Below are the code and all the weights of a small trained network. Each question names an input and a target symbol and asks about switching units off, where a switched-off unit gives its printed mean instead of its output.

import numpy as np


def w(rows, s, z=0):
    codes = np.array(rows[::2]) - 128.0
    scale = np.full(codes.shape[1], s)
    scale[-1] = z or s
    return codes * scale


def f(y):
    return y / 2 * (1 + np.tanh(0.7978845608 * (y + 0.044715 * y**3)))


def softmax(a):
    e = np.exp(a - a.max(-1, keepdims=True))
    return e / e.sum(-1, keepdims=True)


def log_softmax(a):
    a = a - a.max(-1, keepdims=True)
    return a - np.log(np.exp(a).sum(-1, keepdims=True))


def net(x, mask):
    ids = ['ΔΦΩαβηθτ'.index(c) for c in x.split()]
    T = len(ids)
    res = E[ids] + P[:T]
    r = res
    for j in range(2):
        rows = slice(2 * j, 2 * j + 2)
        q, k, v = (r @ M[0][rows].T for M in (Q, K, V))
        z = softmax(np.where(np.tri(T) > 0, q @ k.T / 2**0.5, -1e9)) @ v
        o = O[0][rows]
        res = res + np.where(mask[j], z, o[:, -1]) @ o[:, :-1]
    y = f(res @ A[0][:, :-1].T + A[0][:, -1])
    res = res + np.where(mask[2:14], y, B[0][:, -1]) @ B[0][:, :-1]
    return log_softmax(res[-1] @ U[:, :-1].T + U[:, -1])


Q, K, V, O, A, B = {}, {}, {}, {}, {}, {}
E = w([
[175,62,163,67,73],'Δ',
[127,64,83,121,150],'Φ',
[76,193,183,56,174],'Ω',
[171,111,111,234,147],'α',
[249,110,192,160,140],'β',
[115,104,52,145,77],'η',
[215,139,120,156,100],'θ',
[199,111,105,85,140],'τ',
],0.018)
P = w([
[163,182,74,126,63],'0',
[43,3,144,108,107],'1',
[61,46,169,152,84],'2',
[88,85,180,205,65],'3',
[134,211,90,173,85],'4',
[129,197,108,190,110],'5',
[144,191,99,200,116],'6',
[160,166,120,206,108],'7',
[185,182,154,181,108],'8',
],0.0072)
Q[0] = w([
[104,214,107,116,187],'head 1',
[157,67,55,173,120],'head 1',
[126,87,158,165,84],'head 2',
[108,247,123,130,89],'head 2',
],0.011)
K[0] = w([
[162,7,141,139,120],'head 1',
[140,145,180,77,122],'head 1',
[153,167,101,95,150],'head 2',
[79,118,176,115,166],'head 2',
],0.013)
V[0] = w([
[187,106,137,111,125],'head 1',
[147,145,217,101,134],'head 1',
[123,123,159,224,114],'head 2',
[124,6,144,139,165],'head 2',
],0.017)
O[0] = w([
[230,97,89,72,70,158],'head 1',
[155,160,249,70,59,251],'head 1',
[30,75,239,191,111,100],'head 2',
[159,26,142,65,230,45],'head 2',
],0.011,0.0021)
A[0] = w([
[155,86,39,77,78,2],'neuron 1',
[164,133,173,98,116,96],'neuron 2',
[2,98,116,5,94,118],'neuron 3',
[128,127,192,174,198,119],'neuron 4',
[32,103,138,152,222,85],'neuron 5',
[118,133,111,54,174,200],'neuron 6',
[109,255,108,141,140,162],'neuron 7',
[131,93,228,116,48,45],'neuron 8',
[116,34,105,166,131,61],'neuron 9',
[71,10,126,122,38,206],'neuron 10',
[152,175,70,180,70,113],'neuron 11',
[135,194,212,144,135,155],'neuron 12',
],0.0095,0.0091)
B[0] = w([
[201,161,204,71,178,161],'neuron 1',
[88,65,157,107,70,179],'neuron 2',
[23,166,96,127,52,160],'neuron 3',
[80,130,124,113,97,171],'neuron 4',
[149,201,152,32,100,180],'neuron 5',
[60,130,173,103,53,194],'neuron 6',
[134,12,173,108,99,255],'neuron 7',
[124,101,17,115,98,230],'neuron 8',
[45,66,131,49,179,175],'neuron 9',
[172,132,149,254,127,245],'neuron 10',
[97,185,108,145,145,211],'neuron 11',
[122,140,60,35,234,246],'neuron 12',
],0.0081,0.01)
U = w([
[198,89,255,106,113,103],'Δ',
[162,23,121,74,210,71],'Φ',
[80,224,160,72,117,165],'Ω',
[83,79,239,173,125,146],'α',
[161,45,81,122,29,2],'β',
[147,160,79,181,226,195],'η',
[160,217,146,203,43,128],'θ',
[232,196,101,118,158,128],'τ',
],0.0058,0.0085)

Each question gives the input, a string of symbols that net reads in full, and the target symbol t.
The units are the heads (2 rows each of Q, K, V and O) and the neurons (one row each of A and B). Each row of codes is followed by its name. A weight is (code - 128) times the scale printed after its matrix; where a second scale follows, it is the last column's (O, A, B and U).
mask holds one flag per unit, heads first, then neurons. A switched-off unit (its flag False) gives its mean, the last column of its rows in O or B, instead of its output. The means were averaged over made-up inputs and are rounded, as every weight is.
A unit's drop is (log p(t) with every unit on - log p(t) with that unit switched off) / (log p(t) with every unit on - log p(t) with every unit switched off).
The circuit of an input: a set's keep is (log p(t) with only the set's units on - log p(t) with every unit switched off) / (log p(t) with every unit on - log p(t) with every unit switched off). Starting from the 12 units with the biggest drops (on a tie, the unit counted first), units are removed one at a time, each time the one whose removal leaves the highest keep (on an exact tie, the one counted first), for as long as the keep stays at least 0.8.
circuit, biggest first: the units of the circuit, biggest drop first
unit that matters most: the unit with the biggest drop
top k neurons: the k neurons with the biggest drops, biggest first
heads that matter: for each layer, one digit per head in row order, 1 if its drop is at least 0.15 and else 0, layers parted by /
input Ω Ω τ, target Ω: top 2 neurons	[neuron 7; neuron 10]
input Φ β α, target Φ: circuit, biggest first	[head 2]
input Ω α Δ, target β: heads that matter	10
input α Ω τ β, target Φ: circuit, biggest first	[neuron 12; neuron 8; head 2]
input θ α τ, target θ: heads that matter	01
input α Φ Δ η, target α: circuit, biggest first	[head 2; neuron 10]
input Δ α α, target Δ: heads that matter	11
input Φ Φ τ η, target Φ: heads that matter	11
input α η Φ Δ, target α: top 2 neurons	[neuron 10; neuron 9]
input Φ Ω η Ω α Ω η Ω β, target Ω: circuit, biggest first	[head 1; neuron 12]
input θ β β Φ, target θ: circuit, biggest first	[head 2; neuron 10; neuron 7]
input β η Φ, target β: top 2 neurons	[neuron 8; neuron 3]
input β θ θ, target β: circuit, biggest first	[head 1; neuron 8]
input η α Φ, target η: unit that matters most	head 1
input β θ Δ β, target β: circuit, biggest first	[neuron 8; head 1]
input η θ α τ, target η: circuit, biggest first	[head 1; neuron 7]
input Φ α η β α, target α: top 2 neurons	[neuron 12; neuron 10]
input Δ τ τ, target Δ: top 3 neurons	[neuron 1; neuron 6; neuron 12]
input β α β Φ β α, target β: circuit, biggest first	[head 1; neuron 8; head 2]
input η α α, target η: circuit, biggest first	[head 1]
